Below are the code and all the weights of a small trained network. Each question names an input and a class and asks about switching units off, where a switched-off unit gives its printed mean instead of its output.

import numpy as np


def w(rows, s, z=0):
    codes = np.array(rows[::2]) - 128.0
    scale = np.full(codes.shape[1], s)
    scale[-1] = z or s
    return codes * scale


def f(y):
    return np.maximum(y, 0)


def log_softmax(a):
    a = a - a.max(-1, keepdims=True)
    return a - np.log(np.exp(a).sum(-1, keepdims=True))


def net(x, mask):
    res = np.array(x, float).reshape(1, 7) / 4 @ E
    y = f(res @ A[0][:, :-1].T + A[0][:, -1])
    res = res + np.where(mask, y, B[0][:, -1]) @ B[0][:, :-1]
    return log_softmax(res[-1] @ U[:, :-1].T + U[:, -1])


A, B = {}, {}
E = w([
[170,125,138,89,167,129,128,116,158],'x0',
[137,127,126,122,157,121,129,135,83],'x1',
[119,131,132,130,125,125,131,126,145],'x2',
[160,115,113,112,128,137,120,123,107],'x3',
[81,217,57,66,139,131,52,207,122],'x4',
[71,105,136,76,149,254,166,115,107],'x5',
[85,79,119,154,182,124,22,55,127],'x6',
],0.015)
A[0] = w([
[174,76,120,163,142,148,133,102,182,85],'neuron 0',
[117,160,135,37,79,149,232,147,113,169],'neuron 1',
[33,59,101,95,193,75,99,47,143,156],'neuron 2',
[117,109,130,152,176,119,70,63,102,180],'neuron 3',
[182,218,141,106,51,114,205,138,88,125],'neuron 4',
[63,82,131,86,119,212,144,149,139,76],'neuron 5',
[204,132,134,188,99,1,76,171,141,53],'neuron 6',
[113,195,83,97,135,151,77,174,137,103],'neuron 7',
[140,100,169,173,135,108,206,46,137,119],'neuron 8',
[192,117,136,181,124,145,246,159,130,113],'neuron 9',
[152,52,201,167,123,110,139,97,99,107],'neuron 10',
[119,111,147,109,137,91,152,119,140,24],'neuron 11',
[124,69,134,141,99,136,59,100,125,152],'neuron 12',
[63,97,121,103,162,211,174,117,109,51],'neuron 13',
[123,35,199,191,143,139,159,35,100,139],'neuron 14',
[172,133,130,77,118,127,121,151,174,122],'neuron 15',
[105,124,116,136,130,190,142,121,152,52],'neuron 16',
[80,105,125,53,150,194,173,89,112,19],'neuron 17',
[119,140,114,78,119,135,91,165,164,63],'neuron 18',
[63,223,29,35,142,126,52,149,143,80],'neuron 19',
[121,146,158,174,155,149,52,54,119,149],'neuron 20',
[142,218,133,143,125,121,201,113,169,155],'neuron 21',
[178,138,116,181,110,33,97,145,138,43],'neuron 22',
[97,44,103,175,168,156,11,84,146,146],'neuron 23',
[155,138,113,141,106,104,113,115,142,3],'neuron 24',
[175,178,121,143,118,34,109,125,163,60],'neuron 25',
[79,103,116,166,152,107,133,137,136,153],'neuron 26',
[141,43,162,162,130,135,183,92,135,45],'neuron 27',
[155,146,100,120,111,115,222,202,138,163],'neuron 28',
],0.01,0.0031)
B[0] = w([
[184,117,132,148,123,97,142,179,115,164],'neuron 0',
[44,129,83,102,142,187,155,140,136,203],'neuron 1',
[73,125,57,80,185,198,96,193,148,208],'neuron 2',
[70,157,72,116,142,145,145,141,165,195],'neuron 3',
[40,167,66,41,190,146,147,149,166,200],'neuron 4',
[161,68,201,184,174,167,173,26,118,186],'neuron 5',
[162,61,179,171,173,230,225,73,98,219],'neuron 6',
[171,182,213,148,43,66,31,142,23,204],'neuron 7',
[172,160,156,114,101,40,80,155,117,196],'neuron 8',
[73,153,87,106,116,94,93,209,188,195],'neuron 9',
[161,134,147,179,67,51,61,180,123,192],'neuron 10',
[123,146,167,111,130,124,128,139,136,136],'neuron 11',
[161,171,95,76,160,196,118,179,151,176],'neuron 12',
[133,55,222,198,163,174,198,70,101,190],'neuron 13',
[160,178,138,150,40,49,99,154,101,223],'neuron 14',
[100,153,143,94,159,123,91,138,90,155],'neuron 15',
[137,128,148,157,147,172,147,98,126,154],'neuron 16',
[173,68,151,97,110,158,176,35,86,186],'neuron 17',
[114,105,163,118,104,86,114,153,148,168],'neuron 18',
[207,224,197,187,62,63,30,157,102,254],'neuron 19',
[75,176,88,27,177,173,161,195,188,190],'neuron 20',
[84,114,75,125,152,114,95,130,125,171],'neuron 21',
[135,52,217,159,168,195,225,48,98,193],'neuron 22',
[59,134,65,49,199,223,138,199,182,228],'neuron 23',
[100,126,142,157,140,156,120,128,80,144],'neuron 24',
[140,85,151,170,194,159,147,80,85,189],'neuron 25',
[109,117,135,145,164,138,164,186,130,150],'neuron 26',
[148,164,197,173,101,43,87,153,118,187],'neuron 27',
[95,159,1,58,188,172,160,203,188,195],'neuron 28',
],0.0077,0.022)
U = w([
[85,151,6,80,130,139,140,222,176,255],'0',
[159,180,148,151,27,31,82,191,103,64],'1',
[135,29,175,157,132,162,201,51,97,43],'2',
],0.012,0.0014)

Each question gives the input, the list of numbers given to net, and the class t.
The units are the neurons (one row each of A and B). Each row of codes is followed by its name. A weight is (code - 128) times the scale printed after its matrix; where a second scale follows, it is the last column's (A, B and U).
mask holds one flag per neuron, in row order. A switched-off neuron (its flag False) gives its mean, the last column of its row in B, instead of its output. The means were averaged over made-up inputs and are rounded, as every weight is.
A unit's drop is (log p(t) with every unit on - log p(t) with that unit switched off) / (log p(t) with every unit on - log p(t) with every unit switched off).
unit that matters most: the unit with the biggest drop
top k neurons: the k neurons with the biggest drops, biggest first
drop of u: that unit's drop, to one decimal
input [3,8,8,-6,-7,-2,-8], class 0: unit that matters most -> neuron 28
input [8,4,-1,-4,5,-1,-4], class 1: top 4 neurons -> neuron 19; neuron 23; neuron 7; neuron 2
input [-6,4,-7,7,3,3,1], class 1: top 2 neurons -> neuron 6; neuron 22
input [6,0,-7,-6,-7,3,6], class 1: top 3 neurons -> neuron 14; neuron 27; neuron 10
input [-5,5,-2,5,-6,-7,-8], class 0: top 2 neurons -> neuron 9; neuron 28
input [2,4,-7,-8,1,-1,0], class 1: top 3 neurons -> neuron 23; neuron 6; neuron 13
input [8,-2,-3,5,7,-8,3], class 2: top 3 neurons -> neuron 6; neuron 22; neuron 25
input [-3,7,-7,0,-7,7,8], class 0: top 4 neurons -> neuron 23; neuron 2; neuron 20; neuron 19
input [-4,5,0,-2,-5,-6,2], class 2: top 3 neurons -> neuron 6; neuron 22; neuron 19
input [6,-6,8,5,-1,8,6], class 2: top 2 neurons -> neuron 13; neuron 5
input [8,4,7,3,2,8,-7], class 2: top 3 neurons -> neuron 13; neuron 5; neuron 17
input [7,5,-2,3,-5,6,-6], class 0: top 3 neurons -> neuron 9; neuron 28; neuron 6
input [0,-4,-6,-3,-7,-2,6], class 1: top 3 neurons -> neuron 14; neuron 10; neuron 27
input [8,-3,-4,-7,5,1,-4], class 1: unit that matters most -> neuron 19
input [-1,2,-2,-4,-8,8,-7], class 1: drop of neuron 8 -> 0.6
input [3,-3,-8,1,-7,-4,5], class 1: drop of neuron 14 -> 0.8
input [7,-1,7,-1,0,3,2], class 2: drop of neuron 28 -> 0.4
